Rows near named flat spaces through zero
zt-zb: [ -8   4   4   9   1 -11  -2 -22  -5   1  -9  -6   1  28  -5 -29  -3 -18
   4  -4 -12   6  13 -16  12  27   3  -1   3   8  13 -10  31 -26   5   6
  13   6   9  11  33 -19   2  -1 -16 -15   3  -4  -7   3 -12  -5 -14 -16
   0   2  -2   2 -13  17   4   8 -17 -13   4  17  -1   9  -5  -7 -30  10
  -4   1  22   7  11  32   7   9   6   5  11  24   1  18  -9  -9  11   7
   2  26   1  -9   7  10  -3  11  15  -3   8   0  -9   2  -2]
ng-ct: [ -9   1   9  -9   6 -10 -11 -11   1  -8  12  -4 -15   6 -22   5  -4 -18
   6   0   2  -9  -5   5 -30   8 -10   6   0  -7  10  -9   2   1   5 -30
   1  24   0  20   0  28   0  14 -15  20   0   5  13   2  -9  -2  -4  -3
  16   7  -4  10  31  17 -18  -6  16   9  -6   0  -2   5  18   0  20  15
  21  -6  -7  -2  14   4   8 -13 -16   0  10  -1 -11 -18 -25  -2   3  19
  17  -2 -22  -5  19   1 -15  -2   0 -19  10 -19  12   0  -6]
sc-dj: [  7 -30   2 -18  12   2  15 -15 -19   2  -6   1 -13  14  -3  -5  10 -16
  -7 -21  -6 -13 -10  -7  17   2  -3 -12 -14  13  23 -16  13 -15  17  10
 -33  14  -6 -15 -18  -8 -13  -6  27  11  10  30  -9 -20 -19  11  15 -11
 -23 -19  -5  20 -22  -9  18  -4   8  28  -1  -2  25  -3  -5 -15  25  10
  -4  21 -27  -7 -26 -15 -13  -3 -24   6  31  14 -19  11  -8  -7  -8  12
  -6 -13  10   5  11  22   3   9  22   6  30  16   3  25 -24]
ng-ct: [-14 -12 -24   2 -11  -4  18  -4 -21  -1  -2 -39 -28   5  11  16 -37  23
  25  13   9 -15   6 -23  20 -20  35 -41  15  -8 -17  24   1  22   0 -24
 -27 -17  -8  -5 -36  40 -26  33 -21  15 -10  -6 -19  17   0   4 -25  -7
 -17  26  -2  29 -51 -15  22 -14   8  12  18  11   0  11   6 -20 -10   1
  -8 -11  -9 -40   4 -23  -7 -45  -2  33 -14   5 -15  14  12 -14  32  -1
 -19  -3 -23 -36 -18 -12   2  48   6  14 -20   2 -20  -8 -11]
[  8   0   7   2  -8 -16   5   9  -7 -13  -2   4 -11 -16  28   7   9  17
 -20  10  21  -8 -13 -16  -1   6  -9   3  -6  29   8 -17   5 -13   3  19
   8 -11  13  12  25 -23   1 -28  15 -14 -17  19  10  -3 -15 -15   7  16
  10  -9  -8 -15  17 -11 -12  24  15  14 -19  16  18 -13  -6  13 -37   1
  -9   9  19  12 -18   0 -11  27 -15  -7  25 -18  21  -6  21   7   7  -8
  10 -16  10  22  -5  11 -16  -7 -10  34 -32  12  17  32  27]  ng-ct
qh-gg: [-49 -16   0  43  41 -24  -9  -4  -2 -16 -14  25 -21 -47  27   8   7  -4
  31  22 -60 -34   3  19   6  -1  54 -17  15 -28  73  24  20 -32  30  42
  17  42  -8   1  23  42  11 -25  59   8  -7  36  38 -33  18 -16 -21  28
  25   0 -56 -10  30  -8  11  -8 -40  -8 -27   1 -48  -8 -11 -37  23  -6
  21 -29  24  -1   0   0   7  10 -11  -9   3  40  -6 -15  29 -11  -5  -5
  23 -16 -17 -47   2 -13   6   7  -4  41  15 -18 -14   8  -7]
ch-fz: [-15 -48  -8 -16  -7  18  22  19  -3  -8 -36  25 -54  32   2 -35 -28 -15
  -1 -48  44 -36  35   4   0   4  -3  47   0   6 -37   5 -13   4  42   8
  53 -34  25  -8  15 -26  -1   9   9  -6  41  -7 -12 -15  12 -29 -16 -21
  35   9  36  30  29  17   4   8 -17 -31  37 -19  39   9  15 -11 -12  12
  -5  -4  -9  -1 -38   8  -3 -12  32  -5 -22  -4 -29  13   0   7  31  -8
  49  12 -16 -27 -11 -31 -17 -25 -16  31 -31   8  12  28   5]
[ 31  25  -5  23 -26  -7  27  12   6  16  22 -13  15  -6  10  23   3  17
 -18  34 -18  39   0  16  -5 -15   6 -12  10  16   4 -12  17  20  -4   8
   3  21  -2  14  18  -4  -1  -1 -11  12 -26  32   2 -26 -25 -16   8  -3
 -23 -13   9 -18 -32 -25  22 -24   6  19 -15 -13  -2  -3  10 -29  28 -12
  -6 -33  -1  23   6  16  -2  19 -23  -1  -4   7   1 -17 -18  -2 -30  32
 -18  30  -4 -15 -17 -20  11  19  -7 -13   6  16 -19  -3   4]  ch-fz
sc-dj: [-32 -20  -1  -3  23  21  21 -17  12   6  13  27 -11  18   5 -33  -2  -9
  -2  -4 -25 -18 -13  -4   5   4 -14   0 -21  -8  23  -1  31   4   7   2
 -38   0 -12 -20 -15 -19   2   6  25  14 -22  39   0   6  -7  14   9 -36
 -20 -10   4  27 -20   4  21   1   3  29  19 -20  58  27  17   3  16  13
   8  24 -42 -25 -25 -57   3  13 -29  14  28   7 -29  17   2  -6 -10   3
   3 -23  20   4  -4   1 -18  11  31 -13  25   4 -10  34 -30]
zt-zb: [ 48 -47 -11  24  23 -27 -29  31   7   6  -6  -5 -29  39 -28 -21   0 -20
  20  28   9   5  41  -2  -3  45  36   0   9  12 -35   6  25  -5  -2  28
  12   2  -6  -6  -6   3   8 -31   6 -25  44  21   5 -23 -21 -19 -23 -16
 -14   2 -22  18 -36  -7 -25   1  -7 -19  -8  10 -17 -10 -24 -41   4  -4
 -45  15  45   2  -3  -4   0  32  -4 -11  21  24 -26   7   0   5   8 -24
  -9  -1  -4 -21 -13 -52 -24  23   0  -1  38 -36 -44  36 -14]
[  1  -5  18  27 -26  25 -31  37   8  39   3   9 -25 -19  13 -10  -4  19
 -11  -2 -30  21 -21 -11  21  -2   3  12  14 -20  -2  -7  21  11  -6  12
 -27  -3  31  -8   4 -14   9  -8  16  32  25  51 -61 -31   5 -31  12 -33
 -36 -26  30 -34 -43 -20  54 -20  23   3  -1 -25  32  15  20  14  -7 -43
  -8 -20 -25  30 -25 -12 -24  -7 -17   7  14  -7 -14   2 -16 -28   5  11
 -29  18 -20  22 -50 -19  23 -19 -22 -18 -12  22   7  32  11]  ch-fz
zz-pq: [ 13  19   0 -10  14  -1  24 -20  -8 -24  16  18  -1 -12 -26 -10  23  21
  11 -17  32  -9  24  20 -31  -6   3   7  33   4 -11   2 -11 -31  35 -14
 -23  -1   5  21  -8 -11 -13  18  25 -16  17   2  16   3 -24   5   7   3
 -11 -24  37  -1 -12  16   3  -1  -6   7 -22  -1   3  -2  10 -20  13  12
   4  -2  16  14  28  22  -1  -9  -8   6 -23  22   7  10 -18   6 -23  33
 -14   3 -12  -8  -6  10   8  30 -12 -20 -10 -28  -9   8 -21]
[ -1   8  -5   1  -6   7  -9   3   2   1  -5 -12  -4   0  -6   2  -3  13
   5  17   5   6  -8 -17  -5   5 -13   0   2 -13 -15  -6 -10  10 -24   5
   7 -11   5   6  -7   3   7   0 -14 -17  -9  -2   1   4   0   0  -8  -1
  15  -5   4  -5  -5   6  -4   7  -4  -9   4  -7 -12  16   3   7 -10  11
  13  -3   2  -4   3  -4  -2  10  14   6 -20  -8   2   1   3   2  -3   1
   0  14  -1  -8  -5 -22 -14  -6  -6 -11 -12  -9  -8  -6  12]  sc-dj
[ -8 -18  22  -5 -12 -22   1   2   6  -1  16 -18   4  11   2 -14  25   9
  14  -3  -6  -2   4 -17 -21   2  11   1 -20  -4 -14  -8   0  14 -14   2
 -15  -2   5  -4 -16  -5  11  -4   6   2  19 -14 -17  -4  -3   1  -3  -9
  -8 -15  23   6  -3 -25  11   1  15  13   8   0  13   7  18 -18   6  -4
  -2  13  38  -2  15   5 -10  25  -8  -5 -16   2 -12   2 -11 -12 -21   4
 -14 -14  13  -2 -27  -4 -14   6   5 -19   5  11  -8  -5   1]  zt-zb
qh-gg: [-11  -6   2  10  10  -5 -10   7   2  -1  -8   5   5 -11   5  -2   1  11
   5  -7 -22 -21   1   8   3   0   6  -4   3  -8  17  12   1   2  14  16
  -4  19   0   2  10  11   4 -14  12  -5   3  10   2  -3   4  -9  -5   9
   5  -1  -9   4   7  -7   3  -9  -1   2   0   1  -7  -6   5 -14   4   6
   2  -2   6   7  -8  -1   4   1  -7   1   5   3   1 -16   3  -4  -2  -7
   6  -5   2 -14  -4  -6  -2   6   0   5   1   1   1   2  -2]
pm-dg: [-11  -1 -20  -8 -29   0   3 -11   9  -7 -24 -12   3  -8  -4  11   4  -5
 -15  -4 -13  34   5 -14   6  36  10   4   8 -14  14  -6   7  12  -1 -11
  12 -16 -15   5  17   6   3  12  16   0   9  -1   2   0  -4   6  -1  25
 -14 -16  -4  13  -7 -10  -2   3  12  -3 -12  -5  16  17 -14 -11  18  34
   2   0  -5   7 -24  -7   0   1  33  22  -6   7  -3  14   6 -11 -10   6
   1  13  -2  -3 -11 -11   0   0   4  20   7   2  11 -16   5]
[ 25 -14   3   0  16  29 -33  18  15 -10  -7  11  -3  34  17  40  -4 -11
   4 -12  -8  40 -22 -10   0   3  -7  -6  23 -21  15 -14 -10 -22 -13 -20
  14  -9   6  10 -36 -32 -25 -15 -12  22  16  -4  -8   3   5   8  -2  16
   6   6  13  29   7 -11  -7  16   0   1  18   4  43  -5  38  -1 -18 -30
 -13  -9  -2  14 -15   6   7  17  13   8  11  25 -18  12  -8   4  16  20
  10  36 -17   5   2   8 -19 -15  -6 -12 -10 -22   1  26  15]  pm-dg
[ 12  37 -33 -10  14  34  13   4   9 -10  12  30 -21 -38  19  36 -18   5
 -16   0   1   0 -22  24   4 -23 -28   5  12  -5  13  20 -29  -2  14   8
  21 -10  -4  -1  -8  23  -6   6  -3  10 -11   3  29   2  29 -10  24  20
   4 -15 -12 -14  23  23  -4  -9   4  -2 -15 -16 -13 -18  -5  31  19   3
   9  -9 -68  -8 -23 -13   7 -33   7  16  11  -9  26 -17  12  15   9  -1
  18   0 -17  -3  12  16  33 -22  -4  27 -18   5  17  -1  14]  zt-zb
[-25 -15  -4  18  16  -6  -7  -2  -2   1  -4   8   6 -14  18  -2   9  -1
  20   0 -18 -26  -1   7  -8   1  24  -4   9 -11  28   3   0 -14   7  29
   1  10  -7  -2  16  20   7  -4  18  11   9   5  10  -5  11  -9   4  14
  -3  -4 -14  -4  13  -1   8   3  -9  -9 -19   1 -25   5  -3  -8   2   0
   2 -18   5   8  -3   0   0   7  -2  -6  -5  20  -8 -16   5 -11  -1   1
  17  -8  -9 -24   5   0   0   1 -21  18  18 -13  -4   4  -8]  qh-gg
lb-qp: [ -9  -3   5  -2  -1  -8   9   9   0   5   5   1  -4  -5   4  -2   3   7
  -3  -7  -8  -1  16   3   9   5  -8 -11  -9  -8   4 -14  -2  -3   8   2
   4   3   9   1  -7  -3   4  -8   6   3   7   1  -8   7   6   3  -8  -5
   1  -4   8  13   0  -4   2   4  -9   8   7 -16   4   4   2  -8   9   3
   3   7  -4  -7   3   0   6  -7  -7   2  -1  -5  -3   0  -7   0   5  -1
  -2  15 -13  -3  -4   3  -6   7   2   5  10   1   2   3   1]
dl-zm: [ -6  -3   5  -4   6   7  -4   0   6  10   3   2   4  -5  -4  -6   2   0
   1  -7 -14   0  10   2   8   8   1   6   4  -9   4   6   1   7   6  -4
   4  -3   1   2  -7 -10 -10   9 -18   1  -7   9  -1   5   6   7   1   2
  -1   2  -8  -3  -2  -5   3   5   9   4  -3   3  -4   2   2  -6   7  -6
 -12  -3   3  -7  -1  -8   4  -2  -3  -5   0  -9   3  -3   2  -5  -4  -4
  -2   1   2  -1   4  -3  -1   6   2   2  15   1   8  -5  10]
[  9 -25   4  -1   2  -4   4  -1 -15  -4   5   7  -9  11  -7   4  13 -25
  -1 -18  -3   3  -2   4   5  -5 -10  -7  -4   6  22  -9  12 -23  23  10
 -21   4  -3  -5 -21  -6 -10  -4  11  10  25  -2 -13 -13 -16   0  21  -3
 -14 -11  -9   0  -6 -17   4  -4   0  13   1  -9   4 -13 -17 -17  10  -4
  -4   2 -18   0  -9  -5  -8 -14 -29   2  17   8 -14  -7  -7  -2 -16   2
  -9   8  14  -3  12  22  19  20  12   5   8   8   5  18 -17]  sc-dj
[-25  18 -11  -7 -12   8 -11   1  30 -18   7  17 -18 -28  11 -11   3   5
 -17  29   4   0 -19   5   5  29  15 -13  -9 -18 -20   7  -3  18 -27 -18
  19 -10  -8 -23  -1  -9   1   4  -3 -13 -35   9  12  23  16   7 -21  -2
  26  11  12  14   2  36 -12  23  -1 -23  10  13   4  14  16   6  -4  13
   9   8  13  -8  15 -13  15  20  -4  -8 -16 -20 -14   6  -2   9   2 -10
  16 -17 -11  -8 -14 -17  -6 -13  -7  -8  -8 -18 -20   5  23]  sc-dj
zz-pq: [ -5   7  -5 -12  -3  25   6  13 -13 -19  24  18   1   4 -12 -18   7   2
  24 -16  27  19  15  -3  -2   7  13 -34   8   7  -5  -2   5  -7   9  -4
 -12  -2  -9   8   9  23 -17   3  12 -21 -12   2   2  14 -33  -4  -7   4
   0 -26  28 -25   8   8   1 -13 -20 -11   4  11  -6  -1 -23  11  10  10
   3  12  25  14   2  20   3 -12  -4   5 -30  12 -14  17 -16 -20 -28  12
  -5  33   8 -29  12   3   2  17   4 -16  14 -10 -17  -5   5]
[ -3   4   4  -5  12   3   5  16  -5  -6   9 -11   0   9  18   0  -6  -7
  19 -14   4  -9 -11   6  -4  -7  -1  -2  12  -6  -3 -13  10   4  -4  -4
   7   0  12  -5 -10 -16  -8 -12 -10   9   9  -4   1  11 -17   9 -10  -4
  14  17  -7   8   2   6 -10  15  -5   4  -2  -5  22   4   1 -16  -9 -13
 -11   6  -2 -11  10   2  12   8  -9  -5   8  19 -10   6   3  -1   9   3
   0  -8   4  -3  -2   6  -6 -16 -10   8   9   7  12  19  -2]  pm-dg
